Below is a small trained network, with its code and all its weights. Each question gives an input and a class and asks what happens when units are switched off, that is, made to give their printed mean instead of their output.

import numpy as np


def w(rows, s, z=0):
    codes = np.array(rows[::2]) - 128.0
    scale = np.full(codes.shape[1], s)
    scale[-1] = z or s
    return codes * scale


def f(y):
    return np.maximum(y, 0)


def log_softmax(a):
    a = a - a.max(-1, keepdims=True)
    return a - np.log(np.exp(a).sum(-1, keepdims=True))


def net(x, mask):
    res = np.array(x, float).reshape(1, 7) / 4 @ E
    y = f(res @ A[0][:, :-1].T + A[0][:, -1])
    res = res + np.where(mask, y, B[0][:, -1]) @ B[0][:, :-1]
    return log_softmax(res[-1] @ U[:, :-1].T + U[:, -1])


A, B = {}, {}
E = w([
[126,131,138,131],'x0',
[71,143,74,255],'x1',
[195,27,189,200],'x2',
[127,125,127,126],'x3',
[128,125,122,126],'x4',
[6,50,179,95],'x5',
[127,138,134,132],'x6',
],0.0073)
A[0] = w([
[214,175,134,127,112],'N1',
[189,54,162,169,81],'N2',
[108,115,85,162,234],'N3',
[51,99,134,152,118],'N4',
[89,91,160,100,95],'N5',
[118,132,90,104,181],'N6',
[136,83,135,177,118],'N7',
[100,178,106,89,104],'N8',
[54,149,53,255,103],'N9',
[95,170,89,97,112],'N10',
[89,159,112,220,99],'N11',
[127,122,114,128,254],'N12',
[79,71,140,93,135],'N13',
[101,198,78,95,103],'N14',
[193,166,100,146,104],'N15',
[144,126,129,76,114],'N16',
[142,124,102,127,247],'N17',
[169,113,170,16,83],'N18',
[85,183,94,97,104],'N19',
[76,103,146,108,87],'N20',
[214,158,78,163,112],'N21',
[70,91,169,114,86],'N22',
[93,97,137,131,146],'N23',
[80,94,141,114,76],'N24',
[174,71,142,161,105],'N25',
[85,93,172,114,108],'N26',
[88,169,84,86,131],'N27',
[88,193,100,87,105],'N28',
],0.0094,0.0063)
B[0] = w([
[69,156,65,121,208],'N1',
[101,89,142,215,207],'N2',
[164,151,191,71,240],'N3',
[127,179,85,86,189],'N4',
[97,154,78,124,170],'N5',
[125,119,174,132,191],'N6',
[140,107,159,162,180],'N7',
[107,74,140,177,183],'N8',
[254,76,97,7,255],'N9',
[126,66,162,207,186],'N10',
[170,103,104,43,201],'N11',
[117,180,207,120,254],'N12',
[93,170,94,129,196],'N13',
[111,77,142,188,206],'N14',
[42,174,57,161,196],'N15',
[160,113,119,92,164],'N16',
[107,168,182,122,250],'N17',
[204,74,83,43,212],'N18',
[139,72,160,220,192],'N19',
[101,149,68,138,163],'N20',
[43,193,68,147,226],'N21',
[85,171,79,142,175],'N22',
[100,177,120,128,174],'N23',
[93,169,50,158,158],'N24',
[103,98,146,223,190],'N25',
[65,192,76,121,176],'N26',
[147,86,160,189,204],'N27',
[126,82,154,203,200],'N28',
],0.007,0.0063)
U = w([
[49,254,18,142,75],'0',
[116,18,189,233,75],'1',
[132,188,193,95,255],'2',
[218,68,71,19,91],'3',
],0.0084,0.0062)

Each question gives the input, the list of numbers given to net, and the class t.
The units are the neurons (one row each of A and B). Each row of codes is followed by its name. A weight is (code - 128) times the scale printed after its matrix; where a second scale follows, it is the last column's (A, B and U).
mask holds one flag per neuron, in row order. A switched-off neuron (its flag False) gives its mean, the last column of its row in B, instead of its output. The means were averaged over made-up inputs and are rounded, as every weight is.
A unit's drop is (log p(t) with every unit on - log p(t) with that unit switched off) / (log p(t) with every unit on - log p(t) with every unit switched off).
The circuit of an input: a set's keep is (log p(t) with only the set's units on - log p(t) with every unit switched off) / (log p(t) with every unit on - log p(t) with every unit switched off). Starting from the 12 units with the biggest drops (on a tie, the unit counted first), units are removed one at a time, each time the one whose removal leaves the highest keep (on an exact tie, the one counted first), for as long as the keep stays at least 0.8.
circuit, biggest first: the units of the circuit, biggest drop first
unit that matters most: the unit with the biggest drop
top k neurons: the k neurons with the biggest drops, biggest first
drop when u is switched off: that unit's drop, to one decimal
input [-1,3,-2,1,4,2,0], class 3: unit that matters most -> N9
input [-4,7,6,3,-1,5,-5], class 3: circuit, biggest first -> (N9, N11)
input [6,8,6,-7,2,5,-7], class 3: circuit, biggest first -> (N9, N11)
input [-8,7,-6,8,-1,-6,0], class 2: top 2 neurons -> (N9, N3)
input [4,7,0,-8,-2,5,5], class 3: top 2 neurons -> (N9, N11)
input [-1,7,-2,-3,1,-5,-3], class 3: top 2 neurons -> (N9, N11)
input [-4,-6,4,3,-1,6,1], class 0: top 2 neurons -> (N9, N26)
input [-1,-6,-5,5,7,6,-1], class 0: top 3 neurons -> (N9, N13, N26)
input [0,5,-6,6,1,5,-3], class 1: drop when N19 is switched off -> 0.4
input [2,5,-8,2,0,3,-7], class 1: drop when N17 is switched off -> 0.0
input [-5,-7,1,2,-3,-7,3], class 0: drop when N9 is switched off -> 0.3
input [4,-6,-5,3,-3,6,-4], class 0: drop when N13 is switched off -> 0.3
